How the objects are linked:
meva: ku>lado, ro>fufo, du>bofu
bofu: ku>meva, ro>rima, du>kega
menu: ku>sedu, ro>migu, du>zigu
migu: ku>tera, ro>menu, du>siza
lala: ku>gubu, ro>mife, du>rike
rima: ku>vuvu, ro>bofu, du>fufo
bibi: ku>zuta, ro>zadi, du>lela
siza: ku>migu, ro>sedu, du>feko
furo: ku>lave, ro>veso, du>nolu
mome: ku>tela, ro>niru, du>muzu
zigu: ku>menu, ro>tera, du>fofu
lemi: ku>dide, ro>luge, du>zuta
fofu: ku>zigu, ro>nolu, du>veso
gedu: ku>rike, ro>lela, du>zadi
tera: ku>nolu, ro>zigu, du>migu
kibi: ku>diti, ro>fodu, du>veli
nazo: ku>lela, ro>rike, du>mife
rike: ku>lala, ro>nazo, du>gedu
ledu: ku>vezo, ro>veli, du>fodu
sedu: ku>mupa, ro>siza, du>menu
mife: ku>nazo, ro>lala, du>vezo
veso: ku>fofu, ro>furo, du>tevu
pufo: ku>luge, ro>dide, du>vuvu
diti: ku>niru, ro>tela, du>kibi
tela: ku>fodu, ro>diti, du>mome
tevu: ku>veso, ro>lave, du>lado
lado: ku>tevu, ro>late, du>meva
lave: ku>late, ro>tevu, du>furo
kega: ku>bofu, ro>vuvu, du>dide
mupa: ku>dito, ro>feko, du>sedu
dide: ku>kega, ro>pufo, du>lemi
veli: ku>kibi, ro>ledu, du>gubu
vezo: ku>mife, ro>gubu, du>ledu
nolu: ku>furo, ro>fofu, du>tera
feko: ku>siza, ro>mupa, du>pozi
dito: ku>muzu, ro>pozi, du>mupa
fufo: ku>rima, ro>meva, du>late
pozi: ku>feko, ro>dito, du>nefu
zadi: ku>gedu, ro>bibi, du>line
gubu: ku>veli, ro>vezo, du>lala
muzu: ku>mome, ro>nefu, du>dito
lela: ku>bibi, ro>gedu, du>nazo
zuta: ku>lemi, ro>line, du>bibi
fodu: ku>ledu, ro>kibi, du>tela
line: ku>zadi, ro>zuta, du>luge
niru: ku>nefu, ro>mome, du>diti
nefu: ku>pozi, ro>muzu, du>niru
vuvu: ku>pufo, ro>kega, du>rima
late: ku>fufo, ro>lado, du>lave
luge: ku>line, ro>lemi, du>pufo

In the rows, zero is written as 51.

The rows follow the links: the fewer symbols apart two objects are, the more alike their rows tend to be.

Each row is also shifted at random along 5 hidden directions that mean nothing.

Row, then object:
44 50 57 63 51 51 46 38 27 61 39 72 52 46 52 64 45 45 66 58 41 42 72 37 36 48 64 56 39 54 58 38 56 41 55 51 42 38 62 69 61 57 52 49 39 71 62 56 56 43 50 62 62 65 65 64 57 63 58 30 78 48 74 61 67 43 44: gubu
49 53 50 49 53 52 60 41 46 36 66 66 49 49 49 55 70 59 47 62 44 42 68 57 43 44 69 60 51 50 32 51 44 53 47 51 56 41 76 49 46 50 56 42 51 51 64 56 72 30 46 73 69 32 35 78 51 60 39 52 41 37 35 60 73 65 22: zigu
52 55 61 68 42 64 33 68 41 66 30 30 50 45 62 41 48 52 43 48 45 48 61 45 56 45 38 34 31 59 57 29 61 43 57 58 35 59 36 42 69 53 63 46 44 59 38 45 68 83 67 54 30 64 75 33 52 51 35 34 52 65 58 67 25 48 78: gedu
46 45 54 54 67 40 46 34 17 65 40 67 56 56 63 61 56 62 62 53 47 65 66 52 36 68 43 33 69 42 57 44 38 32 46 47 54 41 56 48 73 51 46 57 47 65 64 56 66 63 57 48 51 65 64 42 59 70 52 25 62 53 55 55 32 40 61: mife
45 54 60 51 48 56 53 44 39 45 36 73 44 57 57 41 56 38 80 67 43 44 39 27 50 44 55 54 51 52 72 59 59 53 57 43 59 29 60 43 53 47 57 55 39 43 54 55 43 24 40 56 61 62 69 72 48 61 56 48 45 41 64 33 69 36 38: kibi
67 47 42 52 42 50 53 77 55 56 53 33 37 29 54 47 58 53 35 53 50 45 23 63 63 40 34 41 42 44 66 64 69 56 30 51 45 50 38 29 57 39 56 73 57 53 38 41 24 46 50 45 44 38 57 41 41 42 51 53 54 54 48 53 46 54 83: muzu
53 55 59 72 42 62 33 59 46 60 41 43 40 56 63 41 51 45 55 59 46 55 61 38 59 49 53 55 32 57 53 55 80 57 58 65 54 47 43 49 49 47 57 38 38 48 58 56 70 56 57 65 42 67 79 51 51 44 37 47 43 53 50 58 41 37 47: rike
47 38 45 52 72 38 62 27 37 52 66 66 42 44 35 73 60 57 50 67 57 54 56 74 51 63 55 76 61 52 33 73 51 39 29 54 56 58 60 64 46 52 49 58 55 67 71 49 45 42 40 53 71 36 35 68 43 68 73 59 57 45 49 39 64 47 39: late
62 43 45 42 40 43 55 71 67 47 64 56 61 21 49 62 51 63 32 44 46 45 42 68 42 40 37 35 44 45 60 38 26 51 40 33 38 49 62 49 71 51 48 68 52 70 18 29 14 38 48 42 54 36 38 46 58 37 53 37 87 41 56 59 80 71 85: dito
46 53 56 36 51 43 48 36 71 41 48 62 61 65 44 56 48 51 63 35 51 49 50 50 55 58 62 57 70 65 63 53 36 48 68 43 62 53 47 69 46 50 50 45 46 46 41 51 45 50 41 24 54 68 52 46 63 38 57 55 53 62 56 37 55 38 38: zuta
44 43 45 50 67 47 54 32 29 46 56 63 41 48 49 54 76 66 46 69 49 56 56 70 53 60 41 54 72 53 38 65 41 34 37 51 62 50 59 39 54 42 61 52 51 63 67 52 60 52 44 49 57 41 48 56 49 67 49 51 33 49 32 39 40 48 51: fufo
62 47 51 46 46 50 70 52 71 38 59 52 51 34 41 49 59 56 47 60 46 31 43 60 53 43 48 44 44 54 55 37 44 53 41 40 42 48 46 44 53 61 51 61 47 58 27 36 34 39 48 47 59 29 26 49 45 39 46 57 53 46 52 64 52 71 54: sedu
44 54 47 45 41 61 38 57 57 57 42 47 66 45 43 52 36 39 47 29 54 49 47 50 49 42 44 63 40 61 53 42 37 49 76 43 37 71 53 59 54 54 62 40 56 58 41 48 33 61 52 40 43 71 49 52 60 51 60 51 68 59 65 27 76 55 69: kega
47 59 47 36 41 63 39 58 43 54 40 48 61 49 46 49 53 44 53 32 45 50 36 50 59 38 49 66 60 61 60 73 54 46 71 46 56 56 51 45 51 33 68 46 54 46 59 56 32 51 38 37 44 74 69 59 54 55 54 49 43 66 48 14 75 36 56: dide
43 45 42 49 64 49 44 68 49 62 62 58 56 43 53 47 49 45 36 60 72 65 39 45 45 61 28 61 57 36 40 58 42 64 53 55 55 60 60 35 40 53 40 55 70 48 51 40 25 43 50 64 54 43 44 50 46 63 63 66 50 34 50 22 63 60 60: nolu
43 49 59 57 54 68 55 55 43 47 32 46 53 38 46 20 59 44 49 68 50 32 38 37 54 51 39 49 26 51 42 24 47 51 57 52 38 59 43 29 43 68 63 45 53 49 35 40 56 66 56 69 50 40 45 55 38 69 48 58 35 50 59 48 30 58 52: veso
43 54 47 52 40 65 34 66 41 59 45 54 69 48 53 48 44 41 32 36 56 57 61 38 44 44 46 58 36 50 40 35 37 54 82 49 42 62 68 47 58 57 62 31 56 51 49 47 53 63 59 63 47 64 53 52 62 64 47 48 53 46 56 35 74 63 61: meva
52 53 38 45 52 50 59 63 46 56 62 32 52 53 46 62 34 42 40 41 66 57 41 53 46 45 61 62 52 42 42 69 65 64 48 58 43 63 49 54 37 51 38 64 71 42 66 57 37 47 53 55 52 47 33 52 42 50 69 70 57 49 54 48 63 57 50: migu
53 55 64 43 47 55 68 43 42 37 28 46 61 62 56 36 44 46 74 42 40 37 40 38 47 43 64 28 50 53 73 30 42 42 55 30 39 40 38 42 60 53 53 61 51 45 42 61 54 59 46 46 44 49 40 49 48 57 49 41 55 63 65 68 35 53 51: niru

Where do the symbols, taken in turn from left to right, take each start?
Answers are names.
49 43 55 62 66 43 41 53 38 67 41 63 48 52 66 43 51 48 59 63 54 69 49 42 45 71 24 32 59 39 62 55 50 47 44 52 61 45 47 39 60 47 46 57 51 50 53 44 51 58 57 48 46 57 72 34 54 63 52 39 56 46 57 43 27 36 68
ro ro ku ro => lala
64 45 48 43 39 55 57 74 56 43 50 46 39 29 54 34 74 55 40 62 39 39 23 60 62 36 26 38 48 42 63 60 56 52 37 42 49 42 50 15 61 35 62 70 53 58 38 41 26 42 44 42 51 27 50 52 42 49 44 56 41 51 43 46 54 56 69
ku ku ku du ku => mome
52 47 50 46 62 49 53 45 45 44 54 58 42 46 53 45 80 65 46 64 44 52 44 68 60 57 30 48 69 54 43 64 43 42 46 50 67 47 51 23 53 37 66 46 42 54 49 47 59 56 44 40 51 42 58 54 51 59 36 52 19 57 26 33 30 51 53
ku ku ro ro du => vuvu
43 57 55 60 48 65 45 61 71 55 37 36 62 49 45 29 39 37 45 54 62 42 43 33 57 55 45 60 22 58 39 27 51 59 72 57 38 69 38 51 36 70 51 37 54 40 29 43 50 68 60 63 50 54 44 48 45 53 53 68 39 54 66 45 41 59 46
ku ku du du ku => tevu
66 49 46 58 47 46 49 76 70 58 57 31 43 38 58 51 50 51 39 55 57 54 37 55 55 48 36 40 43 41 58 60 63 68 35 56 52 52 39 44 54 46 39 65 53 49 42 39 32 47 57 49 43 41 52 34 45 32 49 57 56 46 49 60 44 55 75
ro ku du ku ro => muzu
39 44 58 41 63 35 50 28 56 51 42 73 66 58 51 59 44 59 68 48 50 57 56 50 43 67 42 38 69 58 67 33 21 39 56 36 57 50 53 62 63 61 48 51 46 57 36 44 43 58 52 30 52 63 51 38 65 51 57 37 67 53 67 46 42 47 57
du ku ro => gedu
44 56 52 48 43 59 40 60 68 55 40 38 72 46 42 43 31 40 41 34 58 43 38 40 54 48 45 63 33 59 51 30 42 54 75 49 35 73 44 64 46 71 55 39 55 47 28 46 33 75 61 49 45 62 44 44 56 46 59 59 61 59 67 42 58 58 63
du ku du => kega
55 49 55 49 51 53 73 44 56 35 52 53 51 39 47 47 64 57 44 58 42 31 51 59 47 44 55 39 46 50 46 27 37 42 40 40 37 48 54 45 56 62 54 59 51 58 37 46 54 50 52 56 58 28 26 56 48 55 41 45 51 47 49 72 48 71 48
du ku ro ro du => zigu
45 47 53 34 54 43 49 31 61 47 52 78 50 60 48 63 53 42 69 52 49 55 45 49 54 58 49 64 73 63 70 73 42 47 56 42 72 44 61 67 44 40 57 54 40 53 54 50 22 24 32 28 61 67 63 61 59 47 70 54 63 50 62 13 77 29 41
du ku ku du => bibi
43 53 49 55 54 62 39 62 28 55 43 65 58 36 48 41 60 39 46 65 52 42 49 37 46 40 40 74 35 50 42 58 46 52 67 53 47 50 73 36 48 47 68 39 56 58 58 47 40 39 45 75 58 53 59 77 49 80 57 58 49 35 56 19 83 53 50
ro ro ro ku ku => fufo
58 46 49 48 58 50 63 38 40 46 40 38 38 41 42 51 72 66 45 58 37 39 38 79 66 51 42 46 52 66 51 50 55 26 33 45 41 60 31 35 63 41 68 61 49 70 44 49 53 74 46 30 43 44 47 44 45 56 46 47 41 78 41 59 19 43 68
ro ro ku du => vuvu
58 58 50 57 35 53 40 63 73 49 58 46 49 48 54 64 53 61 35 42 44 48 65 65 61 47 53 61 44 63 51 52 58 52 53 59 53 56 49 66 55 46 57 41 35 59 44 50 58 57 59 43 46 60 62 47 59 28 36 46 56 58 42 63 57 51 57
ro ku ku ku ku => bofu
56 57 59 33 41 55 62 57 71 33 50 49 63 66 61 33 48 47 63 37 47 50 47 31 46 45 61 30 62 45 66 34 33 61 63 35 53 37 51 44 49 51 41 50 57 30 37 59 53 46 54 43 46 51 37 42 60 44 44 55 38 52 50 58 50 61 43
ro du ku => muzu
49 53 62 43 51 46 71 31 34 46 28 55 70 55 46 58 41 53 73 43 36 35 57 45 35 46 72 27 49 50 67 14 38 28 51 32 29 41 47 64 71 69 52 60 50 60 44 59 62 65 57 48 51 53 31 47 53 62 59 29 79 61 74 87 42 55 51
ku ku ro ro => nefu
56 47 54 48 47 46 52 43 70 45 58 44 50 42 46 66 59 71 39 45 38 43 58 79 58 54 50 46 52 69 48 40 41 40 45 46 45 63 44 59 63 52 59 50 43 67 30 42 51 69 56 31 47 48 46 39 56 33 43 40 52 66 38 67 38 57 66
ro ku ro du => rima
56 56 55 63 38 54 39 54 66 63 52 41 52 46 50 68 45 56 40 39 46 44 72 64 59 47 61 56 34 64 50 41 63 51 53 63 42 63 42 75 58 55 53 43 34 60 43 49 60 65 62 47 43 64 59 44 62 27 43 36 68 59 52 73 56 53 61
ku ku ku ku => gubu
42 44 44 52 76 48 52 42 29 56 55 50 50 48 47 52 58 59 49 65 60 62 51 61 47 64 38 54 62 45 29 57 48 43 35 58 52 58 51 41 49 51 50 55 66 56 66 49 58 62 45 61 55 37 41 54 40 73 60 59 40 51 40 46 33 52 53
ro ku ku ku => zigu
51 53 43 46 53 54 45 71 64 55 69 42 62 62 61 45 38 49 34 40 73 73 56 43 42 57 41 43 56 31 31 48 32 73 62 60 58 61 59 43 40 61 30 42 72 32 52 47 56 61 65 65 44 43 39 36 54 55 46 65 39 35 35 47 47 71 49
du ku ku ro ku => zigu
